Below is a small trained network, with its code and all its weights. Each question gives an input and a class and asks what happens when units are switched off, that is, made to give their printed mean instead of their output.

import numpy as np


def w(rows, s, z=0):
    codes = np.array(rows[::2]) - 128.0
    scale = np.full(codes.shape[1], s)
    scale[-1] = z or s
    return codes * scale


def f(y):
    return np.maximum(y, 0)


def log_softmax(a):
    a = a - a.max(-1, keepdims=True)
    return a - np.log(np.exp(a).sum(-1, keepdims=True))


def net(x, mask):
    res = np.array(x, float).reshape(1, 7) / 4 @ E
    y = f(res @ A[0][:, :-1].T + A[0][:, -1])
    res = res + np.where(mask, y, B[0][:, -1]) @ B[0][:, :-1]
    return log_softmax(res[-1] @ U[:, :-1].T + U[:, -1])


A, B = {}, {}
E = w([
[131,143,59,121,120,125,80,93],'x0',
[55,74,102,14,105,101,120,79],'x1',
[88,71,33,117,173,212,113,32],'x2',
[171,195,173,126,180,118,3,98],'x3',
[176,132,86,148,32,61,65,175],'x4',
[52,20,205,149,182,109,79,103],'x5',
[244,89,196,83,121,217,92,96],'x6',
],0.0077)
A[0] = w([
[129,122,120,120,119,95,163,103,79],'neuron 0',
[153,120,181,107,122,107,84,144,113],'neuron 1',
[89,72,123,103,147,193,128,128,109],'neuron 2',
[68,48,135,122,150,200,127,90,6],'neuron 3',
[144,130,86,223,127,153,101,146,12],'neuron 4',
[120,66,144,102,111,153,128,133,74],'neuron 5',
[125,149,197,147,205,145,72,54,20],'neuron 6',
[108,140,132,135,137,140,223,149,134],'neuron 7',
[132,143,105,90,117,172,89,133,92],'neuron 8',
[117,141,167,134,140,138,207,139,52],'neuron 9',
[190,81,207,87,71,79,87,155,8],'neuron 10',
[144,129,209,132,143,154,57,130,103],'neuron 11',
[144,107,170,111,97,140,106,180,45],'neuron 12',
[150,69,106,153,150,125,143,61,76],'neuron 13',
[96,96,142,131,149,164,104,121,235],'neuron 14',
[110,17,124,129,165,151,141,63,74],'neuron 15',
[137,120,148,126,156,124,108,123,54],'neuron 16',
[107,145,99,155,127,112,113,152,133],'neuron 17',
[140,144,59,208,135,153,113,147,49],'neuron 18',
[59,143,76,87,100,63,86,153,50],'neuron 19',
[92,146,165,122,145,162,249,165,75],'neuron 20',
[145,161,80,71,118,205,106,83,54],'neuron 21',
[83,138,68,138,116,48,124,128,80],'neuron 22',
[97,49,127,102,166,163,135,115,2],'neuron 23',
[185,145,47,51,128,239,121,89,48],'neuron 24',
],0.013,0.0025)
B[0] = w([
[122,163,135,133,140,100,136,132,151],'neuron 0',
[197,111,156,137,109,135,105,144,194],'neuron 1',
[91,128,153,97,103,176,116,103,212],'neuron 2',
[80,96,169,115,59,208,125,111,240],'neuron 3',
[116,104,83,227,150,189,110,98,175],'neuron 4',
[102,147,159,134,98,163,108,117,177],'neuron 5',
[134,116,96,51,252,190,105,184,232],'neuron 6',
[102,136,158,174,177,109,188,145,198],'neuron 7',
[167,124,122,95,136,112,146,113,169],'neuron 8',
[143,122,169,143,157,125,188,147,177],'neuron 9',
[205,115,207,190,55,97,74,109,223],'neuron 10',
[187,130,142,80,197,157,89,180,225],'neuron 11',
[170,140,185,156,106,110,117,111,172],'neuron 12',
[102,131,147,113,95,150,146,101,187],'neuron 13',
[104,171,138,97,109,186,129,133,199],'neuron 14',
[69,156,182,126,56,200,112,79,248],'neuron 15',
[136,124,114,102,146,137,121,169,155],'neuron 16',
[80,138,91,152,113,132,111,137,167],'neuron 17',
[109,129,47,212,116,164,99,122,180],'neuron 18',
[80,128,124,62,129,23,94,167,211],'neuron 19',
[134,121,170,142,165,96,234,171,215],'neuron 20',
[187,109,63,68,126,105,184,94,213],'neuron 21',
[46,127,94,108,145,44,95,139,208],'neuron 22',
[81,115,160,123,85,195,115,113,213],'neuron 23',
[173,142,55,51,118,90,188,36,248],'neuron 24',
],0.021,0.012)
U = w([
[152,140,59,93,137,127,188,49,206],'0',
[137,112,140,89,230,189,74,174,131],'1',
[15,137,108,121,130,47,96,162,1],'2',
[68,142,174,195,187,122,254,167,197],'3',
[17,115,180,89,104,208,156,105,133],'4',
[72,137,43,237,166,157,116,121,81],'5',
[194,105,181,167,113,112,74,149,155],'6',
],0.0078,0.00067)

Each question gives the input, the list of numbers given to net, and the class t.
The units are the neurons (one row each of A and B). Each row of codes is followed by its name. A weight is (code - 128) times the scale printed after its matrix; where a second scale follows, it is the last column's (A, B and U).
mask holds one flag per neuron, in row order. A switched-off neuron (its flag False) gives its mean, the last column of its row in B, instead of its output. The means were averaged over made-up inputs and are rounded, as every weight is.
A unit's drop is (log p(t) with every unit on - log p(t) with that unit switched off) / (log p(t) with every unit on - log p(t) with every unit switched off).
The circuit of an input: a set's keep is (log p(t) with only the set's units on - log p(t) with every unit switched off) / (log p(t) with every unit on - log p(t) with every unit switched off). Starting from the 12 units with the biggest drops (on a tie, the unit counted first), units are removed one at a time, each time the one whose removal leaves the highest keep (on an exact tie, the one counted first), for as long as the keep stays at least 0.8.
circuit, biggest first: the units of the circuit, biggest drop first
top k neurons: the k neurons with the biggest drops, biggest first
drop of u: that unit's drop, to one decimal
input [-4,6,2,7,8,5,1], class 6: circuit, biggest first => (neuron 10)
input [-3,4,4,7,-1,-1,1], class 1: top 2 neurons => (neuron 6; neuron 11)
input [0,7,1,-6,0,-5,-1], class 0: top 2 neurons => (neuron 24; neuron 21)
input [7,-7,-5,5,5,1,-1], class 6: top 3 neurons => (neuron 10; neuron 1; neuron 11)
input [5,5,-6,4,4,-7,0], class 2: top 2 neurons => (neuron 19; neuron 22)
input [-6,1,5,6,5,8,7], class 1: top 3 neurons => (neuron 6; neuron 11; neuron 1)
input [-7,8,-3,-5,-1,-6,-7], class 3: top 2 neurons => (neuron 20; neuron 7)
input [4,1,-2,0,-6,2,-6], class 2: top 2 neurons => (neuron 22; neuron 19)
input [-4,-8,-7,5,0,4,0], class 1: top 4 neurons => (neuron 6; neuron 11; neuron 16; neuron 15)
input [-6,-1,-4,2,-8,0,4], class 1: top 2 neurons => (neuron 6; neuron 11)
input [-5,0,4,2,7,-3,5], class 0: drop of neuron 24 => 0.3
input [6,2,-1,8,-5,-7,7], class 0: drop of neuron 24 => 0.4
input [-8,-5,4,6,5,8,7], class 1: drop of neuron 6 => 1.0
input [-6,-8,4,-1,-8,-3,4], class 3: circuit, biggest first => (neuron 20)
